Below is a small trained network, with its code and all its weights. Each question gives an input and a class and asks what happens when units are switched off, that is, made to give their printed mean instead of their output.

import numpy as np


def w(rows, s, z=0):
    codes = np.array(rows[::2]) - 128.0
    scale = np.full(codes.shape[1], s)
    scale[-1] = z or s
    return codes * scale


def norm(h):
    return h / np.sqrt((h * h).mean(-1, keepdims=True) + 1e-5)


def f(y):
    return np.maximum(y, 0)


def log_softmax(a):
    a = a - a.max(-1, keepdims=True)
    return a - np.log(np.exp(a).sum(-1, keepdims=True))


def net(x, mask):
    res = np.array(x, float).reshape(1, 4) / 4 @ E
    u = 0
    for l in range(3):
        y = f(norm(res) @ A[l][:, :-1].T + A[l][:, -1])
        res = res + np.where(mask[u : u + 6], y, B[l][:, -1]) @ B[l][:, :-1]
        u += 6
    return log_softmax(norm(res)[-1] @ U[:, :-1].T + U[:, -1])


A, B = {}, {}
E = w([
[204,155,176,211,156,255,68,158],'x0',
[171,54,217,34,122,93,98,151],'x1',
[132,140,118,116,123,124,125,126],'x2',
[128,113,137,148,126,122,130,120],'x3',
],0.0096)
A[0] = w([
[183,134,189,140,126,102,73,186,6],'0.n1',
[181,154,70,208,121,194,87,121,83],'0.n2',
[118,114,187,63,112,74,119,111,75],'0.n3',
[2,168,79,133,135,122,171,108,141],'0.n4',
[93,111,76,150,86,71,131,100,139],'0.n5',
[127,128,118,160,138,111,177,203,178],'0.n6',
],0.0087,0.0022)
B[0] = w([
[254,131,74,122,139,122,200,136,206],'0.n1',
[55,181,140,87,104,70,96,188,255],'0.n2',
[73,136,208,184,57,153,138,198,219],'0.n3',
[193,71,129,100,145,203,163,68,238],'0.n4',
[201,104,54,174,104,151,147,154,208],'0.n5',
[123,123,106,134,107,126,97,92,153],'0.n6',
],0.0087,0.0074)
A[1] = w([
[100,152,121,41,129,113,115,145,211],'1.n1',
[105,115,126,139,129,102,105,111,47],'1.n2',
[145,137,116,110,107,152,134,159,180],'1.n3',
[82,114,150,73,88,99,95,133,35],'1.n4',
[117,127,133,142,150,106,131,133,48],'1.n5',
[171,84,64,97,159,138,126,10,7],'1.n6',
],0.011,0.0019)
B[1] = w([
[69,10,113,197,136,189,70,72,195],'1.n1',
[196,190,199,244,5,238,211,22,129],'1.n2',
[138,93,110,140,85,102,82,7,251],'1.n3',
[100,114,61,217,140,12,49,118,196],'1.n4',
[239,79,133,69,61,183,144,146,128],'1.n5',
[174,88,42,254,40,243,244,90,253],'1.n6',
],0.0055,0.005)
A[2] = w([
[102,56,172,71,78,40,186,161,84],'2.n1',
[107,88,113,103,126,95,139,128,3],'2.n2',
[120,127,125,94,147,115,149,147,15],'2.n3',
[194,110,164,71,162,167,115,133,10],'2.n4',
[104,250,112,145,170,174,106,116,89],'2.n5',
[191,100,133,86,173,132,107,119,36],'2.n6',
],0.012,0.0014)
B[2] = w([
[17,165,112,163,203,149,36,130,255],'2.n1',
[133,186,179,150,123,120,99,174,156],'2.n2',
[151,86,107,146,166,153,166,123,128],'2.n3',
[192,113,119,19,95,86,150,55,200],'2.n4',
[34,49,160,138,162,77,79,124,219],'2.n5',
[226,60,219,103,80,2,175,108,177],'2.n6',
],0.0082,0.0083)
U = w([
[136,80,49,155,80,200,193,89,195],'0',
[9,95,151,147,148,121,18,154,204],'1',
[228,74,197,39,106,79,114,122,184],'2',
[118,192,161,92,179,149,184,156,18],'3',
[125,185,118,64,172,142,162,171,2],'4',
],0.013,0.0045)

Each question gives the input, the list of numbers given to net, and the class t.
The units are the neurons (one row each of A and B). Each row of codes is followed by its name. A weight is (code - 128) times the scale printed after its matrix; where a second scale follows, it is the last column's (A, B and U).
mask holds one flag per neuron, layer by layer. A switched-off neuron (its flag False) gives its mean, the last column of its row in B, instead of its output. The means were averaged over made-up inputs and are rounded, as every weight is.
A unit's drop is (log p(t) with every unit on - log p(t) with that unit switched off) / (log p(t) with every unit on - log p(t) with every unit switched off).
The circuit of an input: a set's keep is (log p(t) with only the set's units on - log p(t) with every unit switched off) / (log p(t) with every unit on - log p(t) with every unit switched off). Starting from the 12 units with the biggest drops (on a tie, the unit counted first), units are removed one at a time, each time the one whose removal leaves the highest keep (on an exact tie, the one counted first), for as long as the keep stays at least 0.8.
circuit, biggest first: the units of the circuit, biggest drop first
top k neurons: the k neurons with the biggest drops, biggest first
top k neurons in layer l: the k neurons of layer l with the biggest drops, biggest first
drop when u is switched off: that unit's drop, to one decimal
input [1,-6,-8,4], class 1: circuit, biggest first => 0.n2
input [8,1,-3,1], class 2: top 2 neurons in layer 0 => 0.n1, 0.n3
input [5,1,8,-5], class 2: top 3 neurons => 0.n1, 0.n3, 2.n1
input [-5,0,8,2], class 0: top 3 neurons => 0.n4, 0.n2, 0.n5
input [-8,0,-4,-6], class 0: top 4 neurons => 0.n4, 0.n2, 0.n5, 1.n6
input [1,-8,-5,-2], class 1: top 4 neurons => 0.n2, 2.n5, 0.n1, 1.n6
input [-6,0,8,-5], class 0: top 3 neurons => 0.n4, 0.n2, 0.n5
input [-3,0,-5,-8], class 0: top 2 neurons in layer 0 => 0.n4, 0.n2
input [0,-1,-6,-3], class 0: top 2 neurons in layer 0 => 0.n4, 0.n3
input [3,1,6,-5], class 2: top 3 neurons => 0.n1, 0.n3, 1.n6
input [-2,0,-2,8], class 0: top 2 neurons => 0.n2, 0.n5
input [0,5,2,3], class 1: top 3 neurons => 0.n3, 0.n4, 2.n1
input [-6,-1,-2,2], class 0: drop when 0.n4 is switched off => 0.2
input [-3,0,-5,-6], class 0: top neuron => 0.n2
input [1,1,2,-2], class 2: drop when 0.n4 is switched off => 0.1
